Here is a tiny trained network, its code and every weight. The questions are about switching its units off for an input and a target symbol, where a switched-off unit gives its printed mean instead of its output.

import numpy as np


def w(rows, s, z=0):
    codes = np.array(rows[::2]) - 128.0
    scale = np.full(codes.shape[1], s)
    scale[-1] = z or s
    return codes * scale


def norm(h):
    return h / np.sqrt((h * h).mean(-1, keepdims=True) + 1e-5)


def f(y):
    return np.maximum(y, 0)


def softmax(a):
    e = np.exp(a - a.max(-1, keepdims=True))
    return e / e.sum(-1, keepdims=True)


def log_softmax(a):
    a = a - a.max(-1, keepdims=True)
    return a - np.log(np.exp(a).sum(-1, keepdims=True))


def net(x, mask):
    ids = ['αγδζηθλμξπστφψω'.index(c) for c in x.split()]
    T = len(ids)
    res = E[ids] + P[:T]
    u = 0
    for l in range(3):
        q, k, v = (norm(res) @ M[l].T for M in (Q, K, V))
        z = softmax(np.where(np.tri(T) > 0, q @ k.T / 3**0.5, -1e9)) @ v
        res = res + np.where(mask[u], z, O[l][:, -1]) @ O[l][:, :-1]
        u += 1
        y = f(norm(res) @ A[l][:, :-1].T + A[l][:, -1])
        res = res + np.where(mask[u : u + 8], y, B[l][:, -1]) @ B[l][:, :-1]
        u += 8
    return log_softmax(norm(res)[-1] @ U[:, :-1].T + U[:, -1])


Q, K, V, O, A, B = {}, {}, {}, {}, {}, {}
E = w([
[97,91,142,125,101,160,104],'α',
[130,146,122,85,116,81,128],'γ',
[6,118,135,113,106,160,103],'δ',
[109,226,103,171,168,122,134],'ζ',
[81,78,151,155,179,167,71],'η',
[134,180,119,58,120,147,146],'θ',
[139,153,163,88,81,134,169],'λ',
[71,146,127,131,158,158,142],'μ',
[198,122,108,51,148,132,56],'ξ',
[115,170,50,133,87,128,136],'π',
[159,167,83,103,109,112,171],'σ',
[204,107,107,51,203,139,114],'τ',
[134,88,106,92,57,134,148],'φ',
[81,95,189,52,110,176,168],'ψ',
[118,81,122,117,132,64,73],'ω',
],0.024)
P = w([
[162,112,212,253,182,123,2],'0',
[41,90,122,198,134,132,40],'1',
[62,135,114,186,130,113,79],'2',
[112,190,121,184,140,95,119],'3',
[101,195,102,158,136,80,139],'4',
[127,223,103,167,136,62,161],'5',
],0.0056)
Q[0] = w([
[150,189,147,255,117,86,119],'L0H0',
[212,23,34,123,85,90,63],'L0H0',
[70,198,171,27,205,75,181],'L0H0',
],0.006)
K[0] = w([
[147,156,185,235,112,43,238],'L0H0',
[124,85,141,253,116,15,51],'L0H0',
[181,209,130,69,145,138,212],'L0H0',
],0.0056)
V[0] = w([
[142,75,70,205,222,74,113],'L0H0',
[137,125,146,166,65,228,1],'L0H0',
[146,139,108,111,107,166,163],'L0H0',
],0.0066)
O[0] = w([
[97,98,149,216,104,107,142,223],'L0H0',
[254,145,194,82,131,86,176,205],'L0H0',
[74,110,82,202,153,70,15,4],'L0H0',
],0.0076,0.0031)
A[0] = w([
[157,179,159,195,90,104,12,143],'L0N0',
[57,153,146,132,212,121,254,174],'L0N1',
[131,157,88,139,51,198,201,233],'L0N2',
[71,115,103,208,62,142,145,156],'L0N3',
[139,203,141,42,132,141,160,212],'L0N4',
[39,70,137,103,123,141,182,211],'L0N5',
[134,48,128,144,114,210,32,244],'L0N6',
[175,121,187,112,57,132,117,141],'L0N7',
],0.0069,0.0011)
B[0] = w([
[161,73,186,39,100,161,83,230],'L0N0',
[113,113,191,120,43,163,169,249],'L0N1',
[203,13,151,50,206,175,32,215],'L0N2',
[182,146,111,162,145,80,151,205],'L0N3',
[1,127,135,89,66,141,110,254],'L0N4',
[164,189,155,151,115,140,153,241],'L0N5',
[215,151,60,90,184,154,192,202],'L0N6',
[116,168,91,173,156,76,155,234],'L0N7',
],0.0082,0.0034)
Q[1] = w([
[109,147,154,129,15,126,100],'L1H0',
[138,199,84,115,91,119,134],'L1H0',
[156,106,1,81,215,184,110],'L1H0',
],0.0072)
K[1] = w([
[151,112,185,111,122,100,73],'L1H0',
[18,71,80,80,191,162,146],'L1H0',
[173,189,83,137,2,146,117],'L1H0',
],0.0072)
V[1] = w([
[137,104,185,53,144,252,138],'L1H0',
[101,41,109,131,214,75,184],'L1H0',
[165,196,254,140,59,56,124],'L1H0',
],0.0051)
O[1] = w([
[43,2,139,217,194,133,105,167],'L1H0',
[19,202,101,178,99,1,62,139],'L1H0',
[159,122,61,108,38,204,218,253],'L1H0',
],0.0071,0.0039)
A[1] = w([
[68,186,142,88,115,179,148,254],'L1N0',
[114,91,154,62,103,162,233,11],'L1N1',
[213,85,179,136,186,138,64,214],'L1N2',
[126,152,105,44,58,87,97,156],'L1N3',
[88,210,161,113,77,54,134,71],'L1N4',
[100,129,81,108,112,59,71,37],'L1N5',
[72,199,58,190,123,65,2,82],'L1N6',
[163,155,78,107,135,138,72,170],'L1N7',
],0.0075,0.00092)
B[1] = w([
[173,112,82,167,107,153,136,210],'L1N0',
[157,163,122,152,124,43,85,223],'L1N1',
[154,48,37,2,149,161,194,193],'L1N2',
[164,94,181,181,184,171,134,254],'L1N3',
[123,154,94,171,66,118,64,205],'L1N4',
[105,129,160,186,149,167,140,208],'L1N5',
[108,146,130,99,137,171,211,176],'L1N6',
[87,126,104,111,124,73,247,161],'L1N7',
],0.0084,0.0066)
Q[2] = w([
[201,182,118,204,49,128,112],'L2H0',
[132,195,249,232,120,122,86],'L2H0',
[1,204,74,228,105,160,148],'L2H0',
],0.006)
K[2] = w([
[93,88,126,119,122,1,124],'L2H0',
[117,62,164,162,86,142,143],'L2H0',
[27,105,184,130,144,104,127],'L2H0',
],0.0098)
V[2] = w([
[121,2,181,87,74,79,157],'L2H0',
[87,161,137,127,112,159,79],'L2H0',
[121,121,150,109,67,86,142],'L2H0',
],0.0063)
O[2] = w([
[139,111,101,140,26,116,129,254],'L2H0',
[117,94,224,139,21,182,160,59],'L2H0',
[148,124,254,167,127,63,101,150],'L2H0',
],0.0082,0.0063)
A[2] = w([
[182,69,179,21,141,87,104,126],'L2N0',
[154,10,120,43,109,124,171,115],'L2N1',
[164,2,111,79,224,92,109,95],'L2N2',
[155,110,164,172,99,74,119,253],'L2N3',
[154,122,98,19,213,91,244,94],'L2N4',
[158,147,165,219,118,45,39,94],'L2N5',
[101,224,122,42,83,105,204,112],'L2N6',
[139,110,101,74,85,233,197,135],'L2N7',
],0.009,0.0035)
B[2] = w([
[33,194,98,134,180,218,231,209],'L2N0',
[120,232,34,191,39,143,160,254],'L2N1',
[253,21,39,35,108,175,199,251],'L2N2',
[153,95,110,41,253,116,136,247],'L2N3',
[63,66,129,116,116,48,171,238],'L2N4',
[34,150,179,116,220,18,167,217],'L2N5',
[167,39,114,211,178,86,23,161],'L2N6',
[165,117,164,87,200,34,22,218],'L2N7',
],0.006,0.0084)
U = w([
[195,59,17,81,111,133,208,195],'α',
[47,118,136,83,208,2,174,161],'γ',
[221,75,121,110,79,94,34,63],'δ',
[244,244,116,141,162,160,118,105],'ζ',
[22,157,167,94,56,164,221,128],'η',
[78,128,61,80,228,187,27,51],'θ',
[94,134,118,120,155,167,105,94],'λ',
[205,58,217,206,91,170,186,141],'μ',
[114,145,128,106,102,117,149,3],'ξ',
[135,138,127,118,125,142,131,13],'π',
[75,201,70,180,220,215,133,135],'σ',
[50,175,130,163,121,173,193,141],'τ',
[142,168,134,93,112,127,127,31],'φ',
[54,72,125,150,71,178,102,180],'ψ',
[120,194,47,229,21,58,102,151],'ω',
],0.0088,0.0034)

Each question gives the input, a string of symbols that net reads in full, and the target symbol t.
The units are the heads (3 rows each of Q, K, V and O) and the neurons (one row each of A and B). Each row of codes is followed by its name. A weight is (code - 128) times the scale printed after its matrix; where a second scale follows, it is the last column's (O, A, B and U).
mask holds one flag per unit, layer by layer, with each layer's heads first. A switched-off unit (its flag False) gives its mean, the last column of its rows in O or B, instead of its output. The means were averaged over made-up inputs and are rounded, as every weight is.
A unit's drop is (log p(t) with every unit on - log p(t) with that unit switched off) / (log p(t) with every unit on - log p(t) with every unit switched off).
The circuit of an input: a set's keep is (log p(t) with only the set's units on - log p(t) with every unit switched off) / (log p(t) with every unit on - log p(t) with every unit switched off). Starting from the 12 units with the biggest drops (on a tie, the unit counted first), units are removed one at a time, each time the one whose removal leaves the highest keep (on an exact tie, the one counted first), for as long as the keep stays at least 0.8.
circuit, biggest first: the units of the circuit, biggest drop first
most important unit: the unit with the biggest drop
top k neurons: the k neurons with the biggest drops, biggest first
k most important neurons of layer l: the k neurons of layer l with the biggest drops, biggest first
input τ μ ψ ζ ω ω, target γ: circuit, biggest first	[L1H0, L2N5]
input σ μ ω ω σ μ, target σ: circuit, biggest first	[L0H0]
input μ δ δ, target δ: top 2 neurons	[L2N7, L0N5]
input μ μ α γ, target γ: top 2 neurons	[L1N1, L2N1]
input σ μ μ ω σ, target γ: top 2 neurons	[L0N2, L0N0]
input γ ω σ ζ σ σ, target γ: 2 most important neurons of layer 1	[L1N6, L1N7]
input φ ω α ω, target γ: top 2 neurons	[L0N2, L0N7]
input ψ ω γ, target ω: top 2 neurons	[L0N2, L1N4]
input π μ ζ, target ζ: 2 most important neurons of layer 0	[L0N1, L0N0]
input ω μ δ δ, target ω: top 2 neurons	[L0N5, L1N0]
input μ μ μ ψ γ, target ψ: 2 most important neurons of layer 0	[L0N4, L0N3]
input α ω θ ω μ, target ω: top 3 neurons	[L0N1, L0N2, L1N0]
input ω μ λ, target δ: top 3 neurons	[L0N4, L1N0, L0N0]
input ω α ψ, target δ: top 3 neurons	[L0N4, L0N5, L2N6]
input α μ γ, target γ: most important unit	L1N1
input ω α μ ω α, target γ: 3 most important neurons of layer 0	[L0N7, L0N2, L0N4]
input δ η μ ω μ, target ω: top 2 neurons	[L0N1, L1N0]
input μ ω ω λ, target δ: top 2 neurons	[L0N4, L0N2]
input ψ ω ψ ω σ θ, target θ: top 2 neurons	[L0N4, L2N7]
input ψ μ μ, target ψ: most important unit	L0H0
input ω γ α α, target γ: top 2 neurons	[L0N7, L1N1]
input σ π μ μ π, target γ: 2 most important neurons of layer 2	[L2N4, L2N7]
input μ μ σ α μ, target σ: 2 most important neurons of layer 0	[L0N4, L0N0]
input ξ τ η γ, target η: 2 most important neurons of layer 1	[L1N6, L1N1]
input η μ γ, target η: 2 most important neurons of layer 0	[L0N6, L0N2]
